W =
[[134 153 130 141]
 [155 123 106  99]
 [133 117 120 115]
 [102 120 143 145]
 [119 100 125 113]
 [112 137 141 150]
 [131 105 118 106]
 [136 150 128 138]
 [142 151 124 134]
 [139 113 114 105]
 [134 110 117 109]
 [115 107 130 122]
 [118 100 126 116]
 [151 137 112 113]
 [115 101 128 118]]
Rows and columns are counted from 1.
(1, 1): 134
(5, 3): 125
(8, 4): 138
(13, 1): 118
(1, 3): 130
(7, 2): 105
(5, 1): 119
(3, 4): 115
(10, 2): 113
(3, 3): 120
(4, 3): 143
(11, 4): 109
(14, 2): 137
(12, 2): 107
(6, 4): 150
(13, 2): 100
(7, 1): 131
(7, 3): 118
(15, 4): 118
(11, 3): 117
(12, 3): 130
(4, 4): 145
(15, 3): 128
(3, 2): 117
(8, 3): 128

grid =
[[126 134 129 143]
 [130 128 126 116]
 [124 105 129 150]
 [129 118 129 127]
 [126 102 129 144]
 [130 120 128 150]
 [126  99 127 129]]
Indices start at 1.
row 1 col 1 -> 126
row 3 col 3 -> 129
row 7 col 2 -> 99
row 6 col 2 -> 120
row 1 col 2 -> 134
row 3 col 2 -> 105
row 4 col 3 -> 129
row 1 col 4 -> 143
row 5 col 3 -> 129
row 2 col 4 -> 116
row 7 col 4 -> 129

B =
[[126 130 127 126 127 133 129 124 131 128 130]
 [133 129 129 131 129 131 132 124 141 125 131]
 [137 121 126 128 135 129 136 127 116 128 129]
 [129 131 130 124 130 127 130 128 134 127 129]
 [111 132 131 129 126 127 123 128 126 135 128]
 [126 129 129 129 130 128 142 126 123 134 126]
 [117 127 130 128 133 126 131 129 119 131 129]
 [134 123 131 128 128 127 150 129 146 118 131]
 [133 126 132 123 124 131 126 126 121 132 125]
 [122 131 128 132 126 125 127 127 116 126 131]
 [128 137 129 134 130 129 133 128 124 134 127]]
Rows and columns are counted from 1.
row 1 col 1 = 126
row 2 col 9 = 141
row 4 col 11 = 129
row 7 col 5 = 133
row 6 col 6 = 128
row 7 col 10 = 131
row 1 col 6 = 133
row 9 col 5 = 124
row 4 col 10 = 127
row 4 col 4 = 124
row 9 col 7 = 126
row 2 col 1 = 133
row 2 col 11 = 131
row 4 col 1 = 129
row 6 col 9 = 123
row 9 col 11 = 125
row 11 col 4 = 134
row 1 col 8 = 124
row 6 col 10 = 134
row 5 col 7 = 123
row 6 col 3 = 129
row 5 col 10 = 135
row 10 col 4 = 132
row 8 col 9 = 146
row 1 col 11 = 130
row 2 col 8 = 124
row 4 col 5 = 130
row 3 col 11 = 129
row 6 col 8 = 126
row 6 col 1 = 126
row 4 col 2 = 131
row 11 col 11 = 127

data =
[[124 116 136 116 128 137 122 136 129 119]
 [118 123 130 131 122 140 124 137 146 133]
 [145 106 128 137 115 123 132 135 116 123]
 [132 108 134 127 119 131 129 143 115 120]
 [123 118 142 122 115 119 126 121 122 127]
 [119 127 141 149 133 117 118 123 127 132]
 [140 116 148 142 125 110 127 132 118 125]
 [136 122 114 122 110 124 137 129 148 115]]
Indices start at 1.
(1, 1) => 124
(6, 4) => 149
(6, 6) => 117
(6, 8) => 123
(4, 3) => 134
(6, 2) => 127
(7, 5) => 125
(6, 5) => 133
(6, 9) => 127
(4, 4) => 127
(6, 3) => 141
(8, 7) => 137
(2, 5) => 122
(2, 7) => 124
(8, 1) => 136
(4, 9) => 115
(1, 7) => 122
(2, 10) => 133
(4, 1) => 132
(3, 9) => 116
(5, 5) => 115
(6, 10) => 132
(7, 3) => 148
(1, 4) => 116

arr =
[[132 117 113 143 134 128 142 134 139 119 138 123]
 [103 136 143 107 109 111 112 114 111 115 114 109]
 [130 113 120 123 137 138 130 131 133 123 134 122]
 [107 142 146 115 106 111 113 111 109 114 114 110]
 [131 132 129 117 127 126 118 128 122 146 119 144]]
Rows and columns are counted from 1.
(1, 1) => 132
(5, 5) => 127
(3, 2) => 113
(1, 5) => 134
(3, 6) => 138
(4, 12) => 110
(3, 9) => 133
(1, 9) => 139
(5, 2) => 132
(4, 11) => 114
(4, 6) => 111
(3, 12) => 122
(2, 5) => 109
(5, 1) => 131
(5, 10) => 146
(2, 2) => 136
(2, 4) => 107
(3, 3) => 120
(3, 7) => 130
(1, 7) => 142
(2, 9) => 111
